Here is a tiny trained network, its code and every weight. The questions are about switching its units off for an input and a target symbol, where a switched-off unit gives its printed mean instead of its output.

import numpy as np


def w(rows, s, z=0):
    codes = np.array(rows[::2]) - 128.0
    scale = np.full(codes.shape[1], s)
    scale[-1] = z or s
    return codes * scale


def f(y):
    return y / 2 * (1 + np.tanh(0.7978845608 * (y + 0.044715 * y**3)))


def softmax(a):
    e = np.exp(a - a.max(-1, keepdims=True))
    return e / e.sum(-1, keepdims=True)


def log_softmax(a):
    a = a - a.max(-1, keepdims=True)
    return a - np.log(np.exp(a).sum(-1, keepdims=True))


def net(x, mask):
    ids = ['ΛΣΩαγζμτ'.index(c) for c in x.split()]
    T = len(ids)
    res = E[ids] + P[:T]
    u = 0
    for l in range(2):
        r = res
        for j in range(2):
            rows = slice(2 * j, 2 * j + 2)
            q, k, v = (r @ M[l][rows].T for M in (Q, K, V))
            z = softmax(np.where(np.tri(T) > 0, q @ k.T / 2**0.5, -1e9)) @ v
            o = O[l][rows]
            res = res + np.where(mask[u + j], z, o[:, -1]) @ o[:, :-1]
        u += 2
        y = f(res @ A[l][:, :-1].T + A[l][:, -1])
        res = res + np.where(mask[u : u + 4], y, B[l][:, -1]) @ B[l][:, :-1]
        u += 4
    return log_softmax(res[-1] @ U[:, :-1].T + U[:, -1])


Q, K, V, O, A, B = {}, {}, {}, {}, {}, {}
E = w([
[59,113,112,176,48],'Λ',
[96,117,115,217,116],'Σ',
[131,123,12,117,14],'Ω',
[106,96,208,69,170],'α',
[67,110,172,106,144],'γ',
[117,126,233,152,63],'ζ',
[137,78,91,2,82],'μ',
[80,156,170,170,140],'τ',
],0.018)
P = w([
[89,124,253,132,129],'0',
[209,77,89,109,144],'1',
[172,60,92,117,134],'2',
[153,35,104,134,133],'3',
[133,25,100,153,130],'4',
[154,28,69,97,118],'5',
],0.0077)
Q[0] = w([
[226,175,104,114,78],'0.h0',
[167,94,157,99,168],'0.h0',
[72,2,135,181,27],'0.h1',
[147,203,175,193,134],'0.h1',
],0.0092)
K[0] = w([
[150,59,77,81,35],'0.h0',
[144,1,180,111,28],'0.h0',
[122,168,207,93,70],'0.h1',
[187,27,145,139,162],'0.h1',
],0.0099)
V[0] = w([
[123,141,132,111,226],'0.h0',
[79,108,170,86,17],'0.h0',
[158,81,46,46,161],'0.h1',
[126,141,221,1,159],'0.h1',
],0.0082)
O[0] = w([
[178,148,56,115,133,23],'0.h0',
[54,37,132,210,129,254],'0.h0',
[248,57,112,59,117,29],'0.h1',
[132,112,189,2,200,149],'0.h1',
],0.0086,0.0069)
A[0] = w([
[254,183,171,52,236,252],'0.n0',
[161,131,184,133,38,204],'0.n1',
[84,141,86,92,108,166],'0.n2',
[201,19,107,211,142,129],'0.n3',
],0.0049,0.0027)
B[0] = w([
[110,74,82,116,88,168],'0.n0',
[96,26,201,128,88,204],'0.n1',
[139,184,155,151,169,192],'0.n2',
[110,102,70,1,116,253],'0.n3',
],0.0089,0.0031)
Q[1] = w([
[228,168,147,149,153],'1.h0',
[248,254,94,131,77],'1.h0',
[81,61,90,100,156],'1.h1',
[176,146,108,95,73],'1.h1',
],0.0095)
K[1] = w([
[197,204,17,70,120],'1.h0',
[209,181,78,89,114],'1.h0',
[3,110,153,93,105],'1.h1',
[231,146,102,135,52],'1.h1',
],0.0062)
V[1] = w([
[121,77,106,107,29],'1.h0',
[119,203,147,254,79],'1.h0',
[179,10,105,134,154],'1.h1',
[78,155,194,72,206],'1.h1',
],0.0079)
O[1] = w([
[4,224,118,87,108,200],'1.h0',
[103,134,118,220,63,244],'1.h0',
[166,210,184,56,115,124],'1.h1',
[142,99,92,87,111,170],'1.h1',
],0.011)
A[1] = w([
[43,203,81,121,147,55],'1.n0',
[193,218,138,163,14,252],'1.n1',
[59,254,152,44,64,130],'1.n2',
[116,109,187,53,141,21],'1.n3',
],0.0076,0.003)
B[1] = w([
[93,78,166,49,224,210],'1.n0',
[145,133,167,83,98,202],'1.n1',
[181,137,134,205,196,253],'1.n2',
[128,155,56,222,2,185],'1.n3',
],0.0093,0.02)
U = w([
[200,100,96,220,156,69],'Λ',
[69,193,31,64,80,108],'Σ',
[19,235,36,112,83,3],'Ω',
[144,128,88,174,144,70],'α',
[185,165,204,200,49,162],'γ',
[140,255,65,175,101,151],'ζ',
[150,89,107,118,141,192],'μ',
[105,203,118,143,156,187],'τ',
],0.0062,0.0048)

Each question gives the input, a string of symbols that net reads in full, and the target symbol t.
The units are the heads (2 rows each of Q, K, V and O) and the neurons (one row each of A and B). Each row of codes is followed by its name. A weight is (code - 128) times the scale printed after its matrix; where a second scale follows, it is the last column's (O, A, B and U).
mask holds one flag per unit, layer by layer, with each layer's heads first. A switched-off unit (its flag False) gives its mean, the last column of its rows in O or B, instead of its output. The means were averaged over made-up inputs and are rounded, as every weight is.
A unit's drop is (log p(t) with every unit on - log p(t) with that unit switched off) / (log p(t) with every unit on - log p(t) with every unit switched off).
The circuit of an input: a set's keep is (log p(t) with only the set's units on - log p(t) with every unit switched off) / (log p(t) with every unit on - log p(t) with every unit switched off). Starting from all 12 units, units are removed one at a time, each time the one whose removal leaves the highest keep (on an exact tie, the one counted first), for as long as the keep stays at least 0.8.
circuit, biggest first: the units of the circuit, biggest drop first
unit that matters most: the unit with the biggest drop
top k neurons: the k neurons with the biggest drops, biggest first
top k neurons in layer l: the k neurons of layer l with the biggest drops, biggest first
which heads matter: for each layer, one digit per head in row order, 1 if its drop is at least 0.15 and else 0, layers parted by /
input Σ Ω Σ Σ γ, target γ: circuit, biggest first -> [1.h0 0.h1]
input Λ Σ Λ γ Σ, target Ω: unit that matters most -> 1.n2
input γ Λ τ Ω, target μ: circuit, biggest first -> [1.h0 0.h1]
input α α τ Σ, target Σ: top 2 neurons in layer 1 -> [1.n3 1.n2]
input α μ α, target Σ: circuit, biggest first -> [0.h1 1.n3 1.n2 1.h1]
input μ Λ α, target ζ: which heads matter -> 11 / 11
input Σ μ Σ Ω α Σ, target γ: circuit, biggest first -> [1.h0 0.h1 1.n0]
input ζ γ Ω α, target Λ: circuit, biggest first -> [0.h1 1.h0]
input α γ μ, target Σ: which heads matter -> 01 / 10
input Λ Ω α, target Ω: which heads matter -> 11 / 11
input Ω Λ μ γ Ω, target τ: which heads matter -> 11 / 11
input τ Ω γ τ μ, target Λ: which heads matter -> 01 / 11
input Λ Λ Ω, target Ω: top 2 neurons in layer 1 -> [1.n2 1.n0]
input τ α Λ α γ Σ, target Λ: circuit, biggest first -> [1.h0 0.h1]
input Λ α γ Ω Ω α, target Ω: circuit, biggest first -> [1.n2 0.h1 1.h0]
input Λ μ μ, target Ω: circuit, biggest first -> [0.h1 1.n2 1.h1]
input μ Λ Σ α Ω, target ζ: top 3 neurons -> [1.n3 1.n2 1.n0]
input Ω Σ α Λ γ α, target τ: top 3 neurons -> [1.n2 0.n1 1.n0]
input Ω Λ Ω α Ω τ, target τ: unit that matters most -> 1.h0
input α Σ τ μ γ, target Σ: unit that matters most -> 0.h1
input Ω Σ μ Λ μ γ, target τ: top 3 neurons -> [1.n2 1.n0 0.n1]
input Ω μ Σ, target τ: top 2 neurons in layer 0 -> [0.n3 0.n1]
